Below is a small trained network, with its code and all its weights. Each question gives an input and a class and asks what happens when units are switched off, that is, made to give their printed mean instead of their output.

import numpy as np


def w(rows, s, z=0):
    codes = np.array(rows[::2]) - 128.0
    scale = np.full(codes.shape[1], s)
    scale[-1] = z or s
    return codes * scale


def norm(h):
    return h / np.sqrt((h * h).mean(-1, keepdims=True) + 1e-5)


def f(y):
    return y / 2 * (1 + np.tanh(0.7978845608 * (y + 0.044715 * y**3)))


def log_softmax(a):
    a = a - a.max(-1, keepdims=True)
    return a - np.log(np.exp(a).sum(-1, keepdims=True))


def net(x, mask):
    res = np.array(x, float).reshape(1, 2) / 4 @ E
    u = 0
    for l in range(4):
        y = f(norm(res) @ A[l][:, :-1].T + A[l][:, -1])
        res = res + np.where(mask[u : u + 5], y, B[l][:, -1]) @ B[l][:, :-1]
        u += 5
    return log_softmax(norm(res)[-1] @ U[:, :-1].T + U[:, -1])


A, B = {}, {}
E = w([
[127,241,190,186,185,144,255,88,65,134,62],'x0',
[163,39,193,173,113,205,79,236,48,240,157],'x1',
],0.0079)
A[0] = w([
[156,41,122,99,156,84,175,123,90,190,67,135],'0.n1',
[129,143,148,91,162,96,117,142,161,64,73,78],'0.n2',
[171,58,86,136,130,125,109,125,125,174,227,200],'0.n3',
[144,191,96,128,126,93,3,139,110,137,141,5],'0.n4',
[145,223,105,112,103,155,156,223,126,194,110,66],'0.n5',
],0.0061,0.0027)
B[0] = w([
[102,205,53,176,125,151,29,1,215,42,150,156],'0.n1',
[203,88,159,72,15,193,146,105,174,153,200,151],'0.n2',
[104,98,103,166,203,46,159,159,204,164,162,253],'0.n3',
[55,138,168,112,126,65,122,93,64,206,32,139],'0.n4',
[164,157,155,16,213,172,171,35,115,168,137,156],'0.n5',
],0.0077,0.0058)
A[1] = w([
[204,87,156,189,86,207,130,202,76,174,142,33],'1.n1',
[115,167,118,108,183,218,163,108,138,149,148,96],'1.n2',
[53,68,124,104,111,145,197,65,204,233,169,137],'1.n3',
[113,3,144,144,131,212,119,231,110,220,115,36],'1.n4',
[155,9,189,223,118,243,122,123,45,168,133,3],'1.n5',
],0.0062,0.003)
B[1] = w([
[167,192,90,97,92,110,101,52,115,55,125,177],'1.n1',
[172,59,127,44,103,1,125,189,191,215,185,187],'1.n2',
[169,126,180,126,166,175,152,112,113,112,154,213],'1.n3',
[132,170,108,108,64,157,169,61,145,34,60,253],'1.n4',
[217,209,49,90,58,172,186,89,149,78,71,206],'1.n5',
],0.0099,0.0062)
A[2] = w([
[153,109,179,149,158,126,149,121,118,166,109,179],'2.n1',
[121,167,148,243,169,136,122,107,124,143,142,99],'2.n2',
[169,104,197,134,134,144,147,127,118,139,195,77],'2.n3',
[164,207,185,163,156,107,147,147,47,189,72,6],'2.n4',
[112,69,86,124,111,142,13,157,133,158,142,65],'2.n5',
],0.011,0.0022)
B[2] = w([
[160,105,178,118,136,156,109,151,148,117,117,198],'2.n1',
[152,165,198,160,94,141,142,187,165,159,178,129],'2.n2',
[135,131,119,156,132,66,208,160,119,166,110,195],'2.n3',
[5,110,142,140,116,104,38,142,91,109,118,246],'2.n4',
[99,121,172,120,215,91,107,150,80,134,110,254],'2.n5',
],0.017,0.0041)
A[3] = w([
[28,115,185,104,134,66,124,173,53,142,84,48],'3.n1',
[163,41,89,205,36,124,192,182,184,194,139,120],'3.n2',
[15,137,203,166,133,173,143,114,2,195,103,5],'3.n3',
[198,211,30,56,129,222,123,3,203,22,144,76],'3.n4',
[244,108,192,182,152,207,203,217,186,160,169,51],'3.n5',
],0.0079,0.003)
B[3] = w([
[141,25,115,119,141,159,59,78,75,145,103,195],'3.n1',
[128,247,148,90,199,117,124,157,199,175,197,146],'3.n2',
[130,8,135,114,224,75,89,186,154,97,122,157],'3.n3',
[219,185,118,222,57,160,197,97,50,42,113,249],'3.n4',
[144,189,140,54,90,78,217,231,188,186,247,148],'3.n5',
],0.012,0.016)
U = w([
[223,191,67,181,62,163,181,31,68,21,43,243],'0',
[75,23,183,75,250,41,48,103,85,121,60,240],'1',
[174,210,196,50,169,41,196,216,202,214,187,167],'2',
[72,148,37,164,92,200,108,87,168,231,114,3],'3',
],0.011,0.006)

Each question gives the input, the list of numbers given to net, and the class t.
The units are the neurons (one row each of A and B). Each row of codes is followed by its name. A weight is (code - 128) times the scale printed after its matrix; where a second scale follows, it is the last column's (A, B and U).
mask holds one flag per neuron, layer by layer. A switched-off neuron (its flag False) gives its mean, the last column of its row in B, instead of its output. The means were averaged over made-up inputs and are rounded, as every weight is.
A unit's drop is (log p(t) with every unit on - log p(t) with that unit switched off) / (log p(t) with every unit on - log p(t) with every unit switched off).
most important unit: the unit with the biggest drop
top k neurons: the k neurons with the biggest drops, biggest first
top k neurons in layer l: the k neurons of layer l with the biggest drops, biggest first
drop of u: that unit's drop, to one decimal
input [6,4], class 1: most important unit	2.n4
input [7,6], class 1: top 3 neurons	(2.n4; 0.n5; 0.n2)
input [-6,-5], class 1: top 2 neurons	(1.n4; 1.n5)
input [-3,0], class 2: top 3 neurons	(0.n3; 1.n3; 1.n2)
input [0,0], class 2: top 2 neurons in layer 1	(1.n4; 1.n2)
input [-6,5], class 1: top 3 neurons	(0.n3; 2.n5; 0.n2)
input [-4,-3], class 1: top 2 neurons	(1.n5; 1.n4)
input [-7,5], class 1: top 3 neurons	(0.n3; 2.n5; 3.n4)
input [3,1], class 2: top 3 neurons	(1.n2; 0.n5; 0.n4)
input [4,-2], class 1: top 2 neurons	(1.n4; 0.n3)
input [-1,-2], class 2: top 2 neurons	(0.n2; 1.n4)
input [2,3], class 2: top 3 neurons	(0.n5; 1.n2; 0.n1)
input [3,3], class 2: top 2 neurons in layer 0	(0.n5; 0.n1)
input [-2,-2], class 2: most important unit	1.n3
input [6,1], class 1: drop of 2.n4	0.9
input [8,3], class 1: drop of 2.n4	1.2
input [0,3], class 2: drop of 0.n3	1.1
